Here is a tiny trained network, its code and every weight. The questions are about switching its units off for an input and a class, where a switched-off unit gives its printed mean instead of its output.

import numpy as np


def w(rows, s, z=0):
    codes = np.array(rows[::2]) - 128.0
    scale = np.full(codes.shape[1], s)
    scale[-1] = z or s
    return codes * scale


def f(y):
    return np.maximum(y, 0)


def log_softmax(a):
    a = a - a.max(-1, keepdims=True)
    return a - np.log(np.exp(a).sum(-1, keepdims=True))


def net(x, mask):
    res = np.array(x, float).reshape(1, 8) / 4 @ E
    y = f(res @ A[0][:, :-1].T + A[0][:, -1])
    res = res + np.where(mask, y, B[0][:, -1]) @ B[0][:, :-1]
    return log_softmax(res[-1] @ U[:, :-1].T + U[:, -1])


A, B = {}, {}
E = w([
[127,131,127,127,125,125,123],'x0',
[137,134,123,124,114,120,125],'x1',
[176,176,123,190,198,181,100],'x2',
[130,131,131,128,129,131,127],'x3',
[125,154,38,117,106,248,169],'x4',
[81,232,203,84,106,147,137],'x5',
[138,129,132,127,121,132,121],'x6',
[177,124,107,39,181,121,130],'x7',
],0.011)
A[0] = w([
[115,135,185,245,38,131,99,101],'n1',
[76,223,196,85,138,145,144,4],'n2',
[153,2,69,177,150,124,96,47],'n3',
[228,164,144,7,190,98,102,62],'n4',
[147,96,240,149,167,26,57,38],'n5',
[199,192,133,205,210,155,95,176],'n6',
],0.009,0.011)
B[0] = w([
[106,104,65,98,220,110,162,186],'n1',
[217,191,118,192,128,86,194,170],'n2',
[150,253,157,150,129,96,149,191],'n3',
[84,110,83,148,184,119,166,202],'n4',
[165,109,78,169,68,216,110,219],'n5',
[97,79,165,93,67,103,168,253],'n6',
],0.013,0.011)
U = w([
[174,209,154,171,131,73,147,28],'0',
[147,127,96,150,97,246,119,69],'1',
[115,119,152,123,130,106,120,251],'2',
[102,115,148,124,129,106,122,229],'3',
[80,111,92,135,204,104,146,35],'4',
[118,120,155,122,119,105,118,218],'5',
[93,81,167,95,44,54,161,59],'6',
],0.014,0.013)

Each question gives the input, the list of numbers given to net, and the class t.
The units are the neurons (one row each of A and B). Each row of codes is followed by its name. A weight is (code - 128) times the scale printed after its matrix; where a second scale follows, it is the last column's (A, B and U).
mask holds one flag per neuron, in row order. A switched-off neuron (its flag False) gives its mean, the last column of its row in B, instead of its output. The means were averaged over made-up inputs and are rounded, as every weight is.
A unit's drop is (log p(t) with every unit on - log p(t) with that unit switched off) / (log p(t) with every unit on - log p(t) with every unit switched off).
The circuit of an input: a set's keep is (log p(t) with only the set's units on - log p(t) with every unit switched off) / (log p(t) with every unit on - log p(t) with every unit switched off). Starting from all 6 units, units are removed one at a time, each time the one whose removal leaves the highest keep (on an exact tie, the one counted first), for as long as the keep stays at least 0.8.
circuit, biggest first: the units of the circuit, biggest drop first
most important unit: the unit with the biggest drop
k most important neurons: the k neurons with the biggest drops, biggest first
drop when u is switched off: that unit's drop, to one decimal
input [-7,3,-7,-8,-6,7,-1,7], class 5: 2 most important neurons	(n3, n6)
input [-6,-5,-6,-2,-5,4,4,-5], class 2: circuit, biggest first	(n6)
input [-3,-6,7,2,6,5,-2,-1], class 6: circuit, biggest first	(n6, n5)
input [1,-5,-7,-1,4,0,7,-7], class 4: 3 most important neurons	(n1, n6, n5)
input [-3,-2,-3,-2,2,6,-2,3], class 0: 4 most important neurons	(n2, n6, n5, n1)
input [-2,-1,-2,-4,-5,6,1,6], class 0: 2 most important neurons	(n2, n6)
input [6,3,-2,-1,-6,-2,-5,3], class 1: 2 most important neurons	(n5, n6)
input [4,-7,4,7,6,-5,-8,1], class 3: circuit, biggest first	(n5, n6)
input [-1,2,-4,-5,4,2,8,5], class 4: circuit, biggest first	(n5, n6)
input [-1,-2,-2,-2,-2,5,-1,-6], class 4: 3 most important neurons	(n1, n6, n3)
input [-1,-6,5,0,5,6,-3,5], class 0: 3 most important neurons	(n2, n5, n1)
input [1,6,-4,-7,-2,-6,7,8], class 4: 2 most important neurons	(n4, n6)
input [2,-8,-7,-3,-3,7,-4,-8], class 3: 2 most important neurons	(n1, n3)
input [3,2,5,3,7,8,5,8], class 0: 2 most important neurons	(n2, n5)
input [-6,2,3,8,5,4,-7,6], class 5: circuit, biggest first	(n5)
input [-7,-4,-3,2,6,-5,-4,5], class 2: 3 most important neurons	(n5, n3, n2)
input [0,1,-5,-5,-1,-1,2,-6], class 4: 2 most important neurons	(n1, n6)
input [3,3,0,4,-2,-4,-5,-2], class 0: 3 most important neurons	(n3, n6, n4)
input [2,-7,7,-5,2,-6,-6,-5], class 3: 2 most important neurons	(n6, n2)
input [-3,2,5,5,2,4,-4,-8], class 4: most important unit	n1
input [7,-6,-7,-2,7,-3,-5,-8], class 4: circuit, biggest first	(n5, n1)
input [-4,5,7,-6,4,0,-5,8], class 4: drop when n4 is switched off	1.2
input [3,-6,8,-1,1,0,-1,-7], class 6: drop when n6 is switched off	1.1
input [6,3,8,0,-1,2,3,1], class 6: drop when n6 is switched off	0.7
input [8,7,2,-2,-8,-1,-6,0], class 1: drop when n5 is switched off	0.9
